Here is a tiny trained network, its code and every weight. The questions are about switching its units off for an input and a target symbol, where a switched-off unit gives its printed mean instead of its output.

import numpy as np


def w(rows, s, z=0):
    codes = np.array(rows[::2]) - 128.0
    scale = np.full(codes.shape[1], s)
    scale[-1] = z or s
    return codes * scale


def f(y):
    return y / 2 * (1 + np.tanh(0.7978845608 * (y + 0.044715 * y**3)))


def softmax(a):
    e = np.exp(a - a.max(-1, keepdims=True))
    return e / e.sum(-1, keepdims=True)


def log_softmax(a):
    a = a - a.max(-1, keepdims=True)
    return a - np.log(np.exp(a).sum(-1, keepdims=True))


def net(x, mask):
    ids = ['Ξαδλσφ'.index(c) for c in x.split()]
    T = len(ids)
    res = E[ids] + P[:T]
    u = 0
    for l in range(3):
        r = res
        for j in range(3):
            rows = slice(3 * j, 3 * j + 3)
            q, k, v = (r @ M[l][rows].T for M in (Q, K, V))
            z = softmax(np.where(np.tri(T) > 0, q @ k.T / 3**0.5, -1e9)) @ v
            o = O[l][rows]
            res = res + np.where(mask[u + j], z, o[:, -1]) @ o[:, :-1]
        u += 3
        y = f(res @ A[l][:, :-1].T + A[l][:, -1])
        res = res + np.where(mask[u : u + 4], y, B[l][:, -1]) @ B[l][:, :-1]
        u += 4
    return log_softmax(res[-1] @ U[:, :-1].T + U[:, -1])


Q, K, V, O, A, B = {}, {}, {}, {}, {}, {}
E = w([
[100,140,133,157,135],'Ξ',
[141,131,138,167,116],'α',
[148,124,136,138,98],'δ',
[112,115,2,180,104],'λ',
[68,119,156,158,91],'σ',
[137,188,134,89,107],'φ',
],0.022)
P = w([
[113,123,114,106,194],'0',
[151,90,155,104,157],'1',
[142,78,156,102,130],'2',
[110,119,129,120,80],'3',
[108,187,142,106,114],'4',
[156,254,128,176,118],'5',
],0.019)
Q[0] = w([
[89,216,43,170,78],'L0H0',
[200,151,172,158,48],'L0H0',
[134,88,116,157,8],'L0H0',
[76,95,125,122,38],'L0H1',
[147,111,30,128,255],'L0H1',
[66,181,119,177,188],'L0H1',
[43,144,38,81,122],'L0H2',
[95,130,136,65,164],'L0H2',
[133,27,193,57,147],'L0H2',
],0.008)
K[0] = w([
[75,149,122,166,47],'L0H0',
[186,135,119,136,61],'L0H0',
[132,93,171,68,78],'L0H0',
[104,111,162,117,152],'L0H1',
[42,139,93,124,105],'L0H1',
[116,99,122,156,29],'L0H1',
[235,144,91,122,165],'L0H2',
[139,137,142,130,131],'L0H2',
[88,130,127,139,252],'L0H2',
],0.013)
V[0] = w([
[100,88,195,77,34],'L0H0',
[194,95,98,167,152],'L0H0',
[143,2,127,39,72],'L0H0',
[232,79,88,221,75],'L0H1',
[82,69,195,174,88],'L0H1',
[97,137,136,159,166],'L0H1',
[106,182,125,89,200],'L0H2',
[7,160,133,113,172],'L0H2',
[235,36,131,165,168],'L0H2',
],0.0082)
O[0] = w([
[51,182,147,159,133,43],'L0H0',
[147,113,114,102,138,112],'L0H0',
[6,141,83,101,121,70],'L0H0',
[189,99,134,135,63,236],'L0H1',
[123,102,140,164,76,9],'L0H1',
[162,129,122,99,203,157],'L0H1',
[143,114,185,143,196,17],'L0H2',
[105,147,138,111,254,204],'L0H2',
[123,90,129,108,49,22],'L0H2',
],0.0085,0.0011)
A[0] = w([
[100,191,153,144,126,154],'L0N0',
[105,207,121,166,100,136],'L0N1',
[158,163,191,1,132,141],'L0N2',
[90,189,226,163,140,4],'L0N3',
],0.0088,0.0018)
B[0] = w([
[109,195,169,122,121,204],'L0N0',
[151,139,160,153,109,254],'L0N1',
[155,107,136,176,35,189],'L0N2',
[254,101,42,60,155,213],'L0N3',
],0.0094,0.006)
Q[1] = w([
[150,94,74,179,168],'L1H0',
[183,140,77,171,124],'L1H0',
[142,105,134,130,139],'L1H0',
[158,80,144,124,134],'L1H1',
[137,155,253,74,132],'L1H1',
[169,120,122,138,135],'L1H1',
[148,123,182,161,148],'L1H2',
[170,84,166,106,103],'L1H2',
[99,119,122,136,121],'L1H2',
],0.015)
K[1] = w([
[92,230,68,233,173],'L1H0',
[37,149,131,197,50],'L1H0',
[153,174,192,11,157],'L1H0',
[147,162,114,137,236],'L1H1',
[42,46,137,139,220],'L1H1',
[3,226,22,161,80],'L1H1',
[229,137,123,157,113],'L1H2',
[204,136,76,188,203],'L1H2',
[192,90,131,45,151],'L1H2',
],0.0068)
V[1] = w([
[77,156,118,29,203],'L1H0',
[120,111,145,249,155],'L1H0',
[66,48,108,158,157],'L1H0',
[1,200,89,94,100],'L1H1',
[201,141,83,155,94],'L1H1',
[114,45,50,242,163],'L1H1',
[170,157,156,177,154],'L1H2',
[221,147,179,156,148],'L1H2',
[98,129,84,79,150],'L1H2',
],0.0092)
O[1] = w([
[200,143,75,107,168,77],'L1H0',
[142,105,254,72,84,105],'L1H0',
[143,186,179,182,93,135],'L1H0',
[137,169,102,180,120,38],'L1H1',
[55,181,114,44,86,247],'L1H1',
[63,109,128,130,199,253],'L1H1',
[106,149,126,93,111,160],'L1H2',
[131,117,166,68,79,198],'L1H2',
[122,89,145,160,146,150],'L1H2',
],0.009,0.0067)
A[1] = w([
[3,133,36,77,121,32],'L1N0',
[16,180,218,145,184,147],'L1N1',
[91,170,142,44,148,3],'L1N2',
[160,101,76,76,97,63],'L1N3',
],0.0056,0.0025)
B[1] = w([
[135,177,138,44,220,254],'L1N0',
[118,118,203,143,107,190],'L1N1',
[89,254,221,135,199,164],'L1N2',
[106,169,118,187,158,160],'L1N3',
],0.0087,0.0075)
Q[2] = w([
[179,153,137,96,101],'L2H0',
[149,39,187,71,151],'L2H0',
[83,200,89,85,24],'L2H0',
[163,149,11,146,139],'L2H1',
[142,166,229,210,52],'L2H1',
[103,2,107,125,175],'L2H1',
[147,167,20,119,162],'L2H2',
[79,184,107,236,89],'L2H2',
[198,122,152,223,159],'L2H2',
],0.0062)
K[2] = w([
[10,203,206,195,128],'L2H0',
[43,81,129,202,249],'L2H0',
[47,99,24,42,36],'L2H0',
[66,147,171,3,84],'L2H1',
[220,230,174,156,34],'L2H1',
[185,101,71,13,217],'L2H1',
[99,120,36,85,83],'L2H2',
[85,67,200,207,21],'L2H2',
[196,186,162,56,120],'L2H2',
],0.0047)
V[2] = w([
[76,126,157,111,29],'L2H0',
[110,254,96,36,30],'L2H0',
[93,156,164,180,125],'L2H0',
[135,218,192,66,174],'L2H1',
[149,146,15,139,117],'L2H1',
[125,147,205,123,117],'L2H1',
[104,154,179,90,224],'L2H2',
[120,61,117,142,113],'L2H2',
[95,2,140,98,157],'L2H2',
],0.0063)
O[2] = w([
[88,109,75,56,171,77],'L2H0',
[94,85,77,158,82,204],'L2H0',
[178,136,132,110,93,85],'L2H0',
[77,162,179,142,1,249],'L2H1',
[106,128,76,163,165,117],'L2H1',
[236,152,130,138,119,139],'L2H1',
[185,228,95,96,153,237],'L2H2',
[163,89,145,119,123,92],'L2H2',
[193,85,173,160,142,147],'L2H2',
],0.0066,0.011)
A[2] = w([
[187,7,141,233,186,252],'L2N0',
[30,134,27,139,190,121],'L2N1',
[195,207,174,248,108,215],'L2N2',
[132,199,50,163,2,126],'L2N3',
],0.0055,0.0036)
B[2] = w([
[88,74,54,114,150,141],'L2N0',
[190,185,124,123,68,184],'L2N1',
[173,102,91,223,161,199],'L2N2',
[123,52,154,96,254,247],'L2N3',
],0.0085,0.015)
U = w([
[115,178,83,68,130,155],'Ξ',
[124,130,113,192,147,54],'α',
[141,96,179,87,74,125],'δ',
[100,3,118,101,177,254],'λ',
[164,152,154,146,93,103],'σ',
[21,155,208,186,166,54],'φ',
],0.0075,0.0052)

Each question gives the input, a string of symbols that net reads in full, and the target symbol t.
The units are the heads (3 rows each of Q, K, V and O) and the neurons (one row each of A and B). Each row of codes is followed by its name. A weight is (code - 128) times the scale printed after its matrix; where a second scale follows, it is the last column's (O, A, B and U).
mask holds one flag per unit, layer by layer, with each layer's heads first. A switched-off unit (its flag False) gives its mean, the last column of its rows in O or B, instead of its output. The means were averaged over made-up inputs and are rounded, as every weight is.
A unit's drop is (log p(t) with every unit on - log p(t) with that unit switched off) / (log p(t) with every unit on - log p(t) with every unit switched off).
The circuit of an input: a set's keep is (log p(t) with only the set's units on - log p(t) with every unit switched off) / (log p(t) with every unit on - log p(t) with every unit switched off). Starting from the 12 units with the biggest drops (on a tie, the unit counted first), units are removed one at a time, each time the one whose removal leaves the highest keep (on an exact tie, the one counted first), for as long as the keep stays at least 0.8.
units of the circuit, in order: the units of the circuit, biggest drop first
unit that matters most: the unit with the biggest drop
top k neurons: the k neurons with the biggest drops, biggest first
k most important neurons of layer l: the k neurons of layer l with the biggest drops, biggest first
which heads matter: for each layer, one digit per head in row order, 1 if its drop is at least 0.15 and else 0, layers parted by /
input σ Ξ λ σ δ δ, target α: top 4 neurons	[L2N2, L0N2, L2N3, L1N0]
input σ σ σ, target α: which heads matter	001 / 110 / 100
input δ λ δ λ σ, target λ: which heads matter	011 / 010 / 100
input Ξ λ φ, target σ: units of the circuit, in order	[L1H1, L0H2, L2H0, L2N3]
input Ξ λ δ Ξ δ α, target δ: unit that matters most	L1H2
input φ α φ δ σ, target Ξ: top 2 neurons	[L0N3, L0N2]
input δ σ φ, target λ: 2 most important neurons of layer 1	[L1N0, L1N2]
input λ δ φ, target φ: units of the circuit, in order	[L1H1, L0N3]
input φ δ σ λ α, target α: units of the circuit, in order	[L0H0, L1H1, L2N2]
input λ σ λ λ, target φ: 2 most important neurons of layer 0	[L0N3, L0N0]
input λ δ δ σ λ Ξ, target α: units of the circuit, in order	[L1H1, L0H0, L2N2]
input φ σ λ λ Ξ δ, target φ: units of the circuit, in order	[L1H1, L1H0, L0N0]
input δ σ σ δ φ λ, target λ: which heads matter	000 / 000 / 000
input φ δ σ, target Ξ: units of the circuit, in order	[L0H2, L1H0, L2H2]
input φ δ φ Ξ, target λ: unit that matters most	L1H1
input φ δ Ξ, target Ξ: units of the circuit, in order	[L1H0, L2H2, L0H1]
input δ α α σ, target δ: 2 most important neurons of layer 2	[L2N3, L2N2]
input φ φ Ξ, target Ξ: units of the circuit, in order	[L1H0, L0H1, L2H2]
input δ α λ, target Ξ: units of the circuit, in order	[L1H1, L1N0, L0H2, L2N3]
input λ λ σ σ Ξ δ, target α: unit that matters most	L0H2
input φ δ λ λ δ, target φ: 3 most important neurons of layer 0	[L0N0, L0N3, L0N2]
input λ λ σ, target φ: which heads matter	100 / 010 / 000
input λ σ Ξ σ α Ξ, target α: which heads matter	001 / 010 / 000
input α λ α, target δ: 2 most important neurons of layer 2	[L2N3, L2N2]
input λ φ Ξ, target φ: which heads matter	100 / 010 / 110
input λ λ δ α, target φ: top 3 neurons	[L0N3, L0N0, L1N1]
input δ λ φ, target λ: unit that matters most	L0N3
